Below is a small trained network, with its code and all its weights. Each question gives an input and a target symbol and asks what happens when units are switched off, that is, made to give their printed mean instead of their output.

import numpy as np


def w(rows, s, z=0):
    codes = np.array(rows[::2]) - 128.0
    scale = np.full(codes.shape[1], s)
    scale[-1] = z or s
    return codes * scale


def f(y):
    return y / 2 * (1 + np.tanh(0.7978845608 * (y + 0.044715 * y**3)))


def softmax(a):
    e = np.exp(a - a.max(-1, keepdims=True))
    return e / e.sum(-1, keepdims=True)


def log_softmax(a):
    a = a - a.max(-1, keepdims=True)
    return a - np.log(np.exp(a).sum(-1, keepdims=True))


def net(x, mask):
    ids = ['Ωγδζμπ'.index(c) for c in x.split()]
    T = len(ids)
    res = E[ids] + P[:T]
    u = 0
    for l in range(2):
        q, k, v = (res @ M[l].T for M in (Q, K, V))
        z = softmax(np.where(np.tri(T) > 0, q @ k.T / 4**0.5, -1e9)) @ v
        res = res + np.where(mask[u], z, O[l][:, -1]) @ O[l][:, :-1]
        u += 1
        y = f(res @ A[l][:, :-1].T + A[l][:, -1])
        res = res + np.where(mask[u : u + 4], y, B[l][:, -1]) @ B[l][:, :-1]
        u += 4
    return log_softmax(res[-1] @ U[:, :-1].T + U[:, -1])


Q, K, V, O, A, B = {}, {}, {}, {}, {}, {}
E = w([
[118,106,192,112,216],'Ω',
[207,89,87,157,136],'γ',
[46,68,193,106,177],'δ',
[127,75,135,118,98],'ζ',
[73,122,252,213,139],'μ',
[127,22,64,109,140],'π',
],0.016)
P = w([
[220,127,128,2,176],'0',
[132,34,127,191,49],'1',
[113,53,132,179,127],'2',
[90,28,150,124,117],'3',
[141,201,119,172,156],'4',
[183,142,65,73,130],'5',
[136,147,82,154,138],'6',
[90,147,194,110,103],'7',
[101,149,193,145,121],'8',
[164,117,112,43,161],'9',
[101,100,136,128,139],'10',
[164,81,71,127,149],'11',
[114,73,106,163,128],'12',
],0.0087)
Q[0] = w([
[176,208,175,48,46],'L0H0',
[164,123,183,97,180],'L0H0',
[1,111,101,101,147],'L0H0',
[145,155,83,47,143],'L0H0',
],0.0097)
K[0] = w([
[97,111,82,254,118],'L0H0',
[145,138,142,119,207],'L0H0',
[214,78,66,150,106],'L0H0',
[127,127,154,169,120],'L0H0',
],0.0097)
V[0] = w([
[160,113,70,42,110],'L0H0',
[152,169,173,53,135],'L0H0',
[177,198,97,255,98],'L0H0',
[167,102,144,132,157],'L0H0',
],0.009)
O[0] = w([
[255,96,21,88,178,128],'L0H0',
[134,119,194,52,20,134],'L0H0',
[229,131,156,134,169,2],'L0H0',
[167,146,199,93,246,188],'L0H0',
],0.0077,0.0075)
A[0] = w([
[180,149,146,196,151,5],'L0N0',
[107,110,18,158,151,99],'L0N1',
[86,44,105,127,174,118],'L0N2',
[212,6,178,170,210,111],'L0N3',
],0.011,0.0021)
B[0] = w([
[226,99,77,30,78,133],'L0N0',
[109,155,174,204,140,181],'L0N1',
[151,173,97,175,59,252],'L0N2',
[143,135,179,150,2,255],'L0N3',
],0.0069,0.0082)
Q[1] = w([
[60,112,150,78,25],'L1H0',
[255,138,168,204,120],'L1H0',
[96,147,123,202,114],'L1H0',
[143,182,97,65,183],'L1H0',
],0.0061)
K[1] = w([
[255,194,161,4,247],'L1H0',
[113,205,95,71,101],'L1H0',
[75,35,88,81,20],'L1H0',
[140,146,63,201,151],'L1H0',
],0.0062)
V[1] = w([
[100,115,196,70,178],'L1H0',
[2,127,60,87,116],'L1H0',
[141,89,79,81,138],'L1H0',
[164,99,147,76,138],'L1H0',
],0.0096)
O[1] = w([
[145,223,116,170,236,209],'L1H0',
[25,87,99,114,111,84],'L1H0',
[84,44,162,137,254,1],'L1H0',
[164,134,140,177,175,116],'L1H0',
],0.0093,0.0065)
A[1] = w([
[131,96,190,146,118,252],'L1N0',
[173,151,143,144,110,43],'L1N1',
[202,167,148,176,150,231],'L1N2',
[189,128,71,1,147,67],'L1N3',
],0.0091,0.002)
B[1] = w([
[178,143,93,155,172,214],'L1N0',
[98,120,73,160,58,195],'L1N1',
[79,94,1,79,94,254],'L1N2',
[69,100,166,181,129,127],'L1N3',
],0.0093,0.0077)
U = w([
[146,137,80,144,216,254],'Ω',
[253,154,115,136,140,103],'γ',
[34,67,127,95,104,11],'δ',
[164,84,157,183,156,140],'ζ',
[110,210,140,108,55,152],'μ',
[130,59,248,89,10,93],'π',
],0.0055,0.0032)

Each question gives the input, a string of symbols that net reads in full, and the target symbol t.
The units are the heads (4 rows each of Q, K, V and O) and the neurons (one row each of A and B). Each row of codes is followed by its name. A weight is (code - 128) times the scale printed after its matrix; where a second scale follows, it is the last column's (O, A, B and U).
mask holds one flag per unit, layer by layer, with each layer's heads first. A switched-off unit (its flag False) gives its mean, the last column of its rows in O or B, instead of its output. The means were averaged over made-up inputs and are rounded, as every weight is.
A unit's drop is (log p(t) with every unit on - log p(t) with that unit switched off) / (log p(t) with every unit on - log p(t) with every unit switched off).
The circuit of an input: a set's keep is (log p(t) with only the set's units on - log p(t) with every unit switched off) / (log p(t) with every unit on - log p(t) with every unit switched off). Starting from all 10 units, units are removed one at a time, each time the one whose removal leaves the highest keep (on an exact tie, the one counted first), for as long as the keep stays at least 0.8.
circuit, biggest first: the units of the circuit, biggest drop first
top k neurons: the k neurons with the biggest drops, biggest first
k most important neurons of layer l: the k neurons of layer l with the biggest drops, biggest first
drop when u is switched off: that unit's drop, to one decimal
input π π γ Ω μ γ μ, target π: circuit, biggest first => L1H0, L0N2
input μ Ω μ γ, target μ: circuit, biggest first => L1H0, L0H0
input ζ μ γ μ, target ζ: top 2 neurons => L1N0, L1N2
input Ω ζ μ δ δ, target Ω: circuit, biggest first => L1H0, L0H0, L0N3
input π π π μ μ μ δ Ω δ Ω, target π: top neuron => L1N2
input γ μ π γ π μ π γ Ω ζ μ γ μ, target γ: 2 most important neurons of layer 0 => L0N3, L0N0
input γ μ δ γ π ζ δ Ω, target γ: circuit, biggest first => L0H0, L1H0, L1N0
input δ π π Ω γ δ, target δ: circuit, biggest first => L1H0, L0H0
input δ ζ μ γ μ δ π μ γ, target δ: circuit, biggest first => L0H0, L1H0
input δ π μ δ γ π, target δ: top 2 neurons => L0N3, L1N0
input γ ζ μ Ω γ μ Ω π, target γ: circuit, biggest first => L0H0, L1H0
input μ ζ μ π, target μ: top 2 neurons => L0N2, L0N3
input ζ π γ γ, target ζ: circuit, biggest first => L1H0, L0H0, L0N1, L0N3
input π μ ζ μ Ω μ ζ, target π: circuit, biggest first => L1H0, L0H0, L0N2
input ζ γ δ, target ζ: 2 most important neurons of layer 1 => L1N2, L1N0
input μ π μ π δ, target π: top 3 neurons => L0N2, L0N3, L1N2
input ζ μ π, target ζ: top 2 neurons => L0N1, L1N2
input γ δ ζ π, target γ: top 2 neurons => L0N3, L1N0
input γ π μ μ μ μ δ γ ζ, target γ: top neuron => L1N0
input γ μ Ω, target γ: top 2 neurons => L0N3, L1N0
input π μ γ Ω δ, target π: 3 most important neurons of layer 0 => L0N2, L0N3, L0N1
input δ μ μ γ ζ μ π, target δ: drop when L0H0 is switched off => 1.1
